Here is a tiny trained network, its code and every weight. The questions are about switching its units off for an input and a class, where a switched-off unit gives its printed mean instead of its output.

import numpy as np


def w(rows, s, z=0):
    codes = np.array(rows[::2]) - 128.0
    scale = np.full(codes.shape[1], s)
    scale[-1] = z or s
    return codes * scale


def norm(h):
    return h / np.sqrt((h * h).mean(-1, keepdims=True) + 1e-5)


def f(y):
    return np.maximum(y, 0)


def log_softmax(a):
    a = a - a.max(-1, keepdims=True)
    return a - np.log(np.exp(a).sum(-1, keepdims=True))


def net(x, mask):
    res = np.array(x, float).reshape(1, 4) / 4 @ E
    u = 0
    for l in range(3):
        y = f(norm(res) @ A[l][:, :-1].T + A[l][:, -1])
        res = res + np.where(mask[u : u + 11], y, B[l][:, -1]) @ B[l][:, :-1]
        u += 11
    return log_softmax(norm(res)[-1] @ U[:, :-1].T + U[:, -1])


A, B = {}, {}
E = w([
[142,194,134,163,79,103,164,146,148],'x0',
[126,148,104,73,93,163,139,157,184],'x1',
[166,137,183,129,119,163,123,144,81],'x2',
[142,178,64,133,155,140,2,114,108],'x3',
],0.0079)
A[0] = w([
[91,173,131,135,90,91,215,144,93,115],'0.n0',
[69,100,57,160,146,73,110,115,185,168],'0.n1',
[89,111,171,128,56,151,138,217,78,112],'0.n2',
[110,152,107,110,146,208,177,160,194,48],'0.n3',
[67,99,176,139,167,166,113,52,131,61],'0.n4',
[123,119,175,103,49,203,131,140,82,84],'0.n5',
[154,103,158,174,108,131,115,164,50,130],'0.n6',
[108,86,122,1,133,144,110,122,99,5],'0.n7',
[81,166,156,143,164,112,121,10,100,76],'0.n8',
[177,113,161,85,179,156,123,129,127,91],'0.n9',
[46,119,74,151,198,52,190,131,204,25],'0.n10',
],0.0067,0.0027)
B[0] = w([
[83,149,49,96,98,76,87,145,64,235],'0.n0',
[176,146,206,127,132,171,115,110,105,254],'0.n1',
[124,118,174,114,142,136,71,89,79,208],'0.n2',
[142,99,163,123,216,156,69,241,124,197],'0.n3',
[21,169,51,53,148,15,126,95,66,185],'0.n4',
[78,161,166,122,155,176,114,104,229,205],'0.n5',
[114,139,193,166,167,202,107,69,193,218],'0.n6',
[30,214,47,89,166,68,188,172,127,187],'0.n7',
[194,122,90,255,189,119,96,177,117,194],'0.n8',
[52,127,90,168,107,160,180,60,178,175],'0.n9',
[126,151,221,128,137,188,127,46,153,237],'0.n10',
],0.0061,0.0043)
A[1] = w([
[99,3,223,105,49,109,236,184,141,46],'1.n0',
[177,123,123,39,186,134,137,251,176,85],'1.n1',
[89,195,185,50,116,72,47,100,114,252],'1.n2',
[240,198,51,192,112,157,107,142,143,154],'1.n3',
[150,70,89,155,148,174,165,81,73,53],'1.n4',
[151,86,129,160,193,46,152,56,252,231],'1.n5',
[78,118,117,200,108,121,134,123,78,52],'1.n6',
[144,46,218,211,195,30,221,77,102,83],'1.n7',
[62,76,71,102,180,146,148,78,111,49],'1.n8',
[67,60,145,84,162,97,192,114,85,122],'1.n9',
[222,208,155,200,49,53,128,156,109,141],'1.n10',
],0.0057,0.0021)
B[1] = w([
[184,203,82,60,93,187,35,94,53,198],'1.n0',
[190,111,137,189,160,71,137,168,128,182],'1.n1',
[101,102,152,156,139,118,192,69,101,253],'1.n2',
[109,121,67,86,72,110,126,132,112,195],'1.n3',
[166,69,124,142,84,136,195,162,176,147],'1.n4',
[113,124,241,166,123,249,74,102,116,190],'1.n5',
[149,97,93,162,59,63,165,172,173,156],'1.n6',
[171,146,41,125,208,112,7,185,202,226],'1.n7',
[51,2,165,143,132,122,165,132,116,179],'1.n8',
[149,159,58,116,68,113,156,143,28,192],'1.n9',
[57,58,163,101,158,76,178,121,144,187],'1.n10',
],0.0067,0.0064)
A[2] = w([
[129,146,52,161,109,92,91,75,142,73],'2.n0',
[115,173,155,163,92,1,226,153,152,143],'2.n1',
[143,86,91,170,172,105,106,134,81,76],'2.n2',
[188,157,109,33,158,171,164,216,160,2],'2.n3',
[101,116,191,164,126,141,60,78,148,195],'2.n4',
[66,100,72,98,143,142,95,125,71,130],'2.n5',
[123,133,138,158,165,149,121,245,171,105],'2.n6',
[191,116,123,142,152,101,95,166,149,134],'2.n7',
[108,122,82,117,71,90,95,114,37,100],'2.n8',
[238,60,134,198,141,69,151,121,162,49],'2.n9',
[76,203,176,87,143,151,95,175,240,137],'2.n10',
],0.0077,0.0033)
B[2] = w([
[211,101,182,76,130,187,117,197,71,183],'2.n0',
[66,3,35,106,117,120,183,92,99,176],'2.n1',
[98,147,99,79,83,82,144,156,150,193],'2.n2',
[144,106,62,214,139,86,36,144,165,169],'2.n3',
[106,162,203,63,136,160,196,122,198,255],'2.n4',
[176,151,129,169,15,89,164,149,138,227],'2.n5',
[201,39,103,166,166,106,107,249,212,168],'2.n6',
[158,107,94,145,159,148,102,150,209,164],'2.n7',
[175,174,92,89,82,184,193,156,138,196],'2.n8',
[95,50,79,217,134,98,90,212,211,153],'2.n9',
[94,80,206,182,187,101,92,65,134,205],'2.n10',
],0.0072,0.0071)
U = w([
[190,211,89,43,59,181,68,188,87,220],'0',
[151,83,114,210,196,68,2,225,214,159],'1',
[71,160,247,111,191,199,98,41,161,169],'2',
[26,75,72,82,103,66,201,128,74,159],'3',
[111,135,137,130,169,142,208,132,169,148],'4',
[159,195,81,212,239,108,172,100,72,1],'5',
[113,243,82,221,225,74,128,120,51,1],'6',
],0.0099,0.0054)

Each question gives the input, the list of numbers given to net, and the class t.
The units are the neurons (one row each of A and B). Each row of codes is followed by its name. A weight is (code - 128) times the scale printed after its matrix; where a second scale follows, it is the last column's (A, B and U).
mask holds one flag per neuron, layer by layer. A switched-off neuron (its flag False) gives its mean, the last column of its row in B, instead of its output. The means were averaged over made-up inputs and are rounded, as every weight is.
A unit's drop is (log p(t) with every unit on - log p(t) with that unit switched off) / (log p(t) with every unit on - log p(t) with every unit switched off).
The circuit of an input: a set's keep is (log p(t) with only the set's units on - log p(t) with every unit switched off) / (log p(t) with every unit on - log p(t) with every unit switched off). Starting from the 12 units with the biggest drops (on a tie, the unit counted first), units are removed one at a time, each time the one whose removal leaves the highest keep (on an exact tie, the one counted first), for as long as the keep stays at least 0.8.
circuit, biggest first: the units of the circuit, biggest drop first
most important unit: the unit with the biggest drop
top k neurons: the k neurons with the biggest drops, biggest first
top k neurons in layer l: the k neurons of layer l with the biggest drops, biggest first
drop of u: that unit's drop, to one decimal
input [-4,-2,3,2], class 3: top 2 neurons in layer 0 : (0.n4, 0.n10)
input [6,-3,-4,-2], class 3: top 3 neurons : (0.n0, 2.n1, 0.n6)
input [6,-1,0,-7], class 0: most important unit : 1.n0
input [-5,-2,0,-6], class 0: circuit, biggest first : (1.n0, 1.n9)
input [3,8,5,7], class 1: circuit, biggest first : (1.n0, 2.n10)
input [7,7,-5,-4], class 1: circuit, biggest first : (0.n3, 2.n6)
input [4,-8,7,-8], class 0: top 3 neurons in layer 1 : (1.n0, 1.n1, 1.n9)
input [-8,-6,3,-6], class 3: top 4 neurons : (0.n4, 1.n8, 1.n9, 0.n6)
input [-7,7,6,-3], class 1: top 2 neurons in layer 0 : (0.n3, 0.n5)
input [7,-6,-1,-4], class 3: top 4 neurons : (0.n0, 2.n1, 1.n10, 0.n3)
input [-5,7,-8,0], class 2: circuit, biggest first : (0.n10, 1.n5)
input [-3,4,-7,-8], class 0: top 3 neurons in layer 0 : (0.n6, 0.n5, 0.n0)
input [-8,6,-4,5], class 3: circuit, biggest first : (1.n7, 1.n8, 0.n7)
input [1,-8,-3,-6], class 1: most important unit : 1.n7
input [5,-1,4,-2], class 3: top 2 neurons : (0.n0, 2.n1)
input [-3,7,-5,-5], class 1: circuit, biggest first : (0.n3, 2.n3)
input [-1,7,-8,-8], class 0: circuit, biggest first : (1.n0, 1.n10)
input [4,-3,1,2], class 3: top 2 neurons : (1.n10, 1.n0)
input [4,2,-5,3], class 2: top 2 neurons in layer 0 : (0.n10, 0.n0)
input [7,8,-1,7], class 1: circuit, biggest first : (2.n10)
input [-5,-7,0,-6], class 1: top 3 neurons in layer 1 : (1.n7, 1.n4, 1.n3)
input [5,-5,8,-4], class 2: top 2 neurons in layer 0 : (0.n6, 0.n8)
input [-8,-3,6,8], class 0: top 3 neurons : (0.n10, 2.n5, 1.n5)
input [7,-3,6,-1], class 3: top 3 neurons : (0.n0, 2.n1, 0.n10)
input [7,0,6,1], class 3: top 3 neurons in layer 0 : (0.n10, 0.n0, 0.n1)
input [-2,1,-7,8], class 0: drop of 0.n6 : 0.1
input [4,-1,2,-5], class 0: circuit, biggest first : (1.n0)
input [2,4,4,-7], class 0: drop of 1.n0 : 1.8
input [-1,-6,3,-1], class 1: drop of 1.n7 : 0.5
input [-3,3,-5,1], class 2: drop of 0.n10 : 0.6
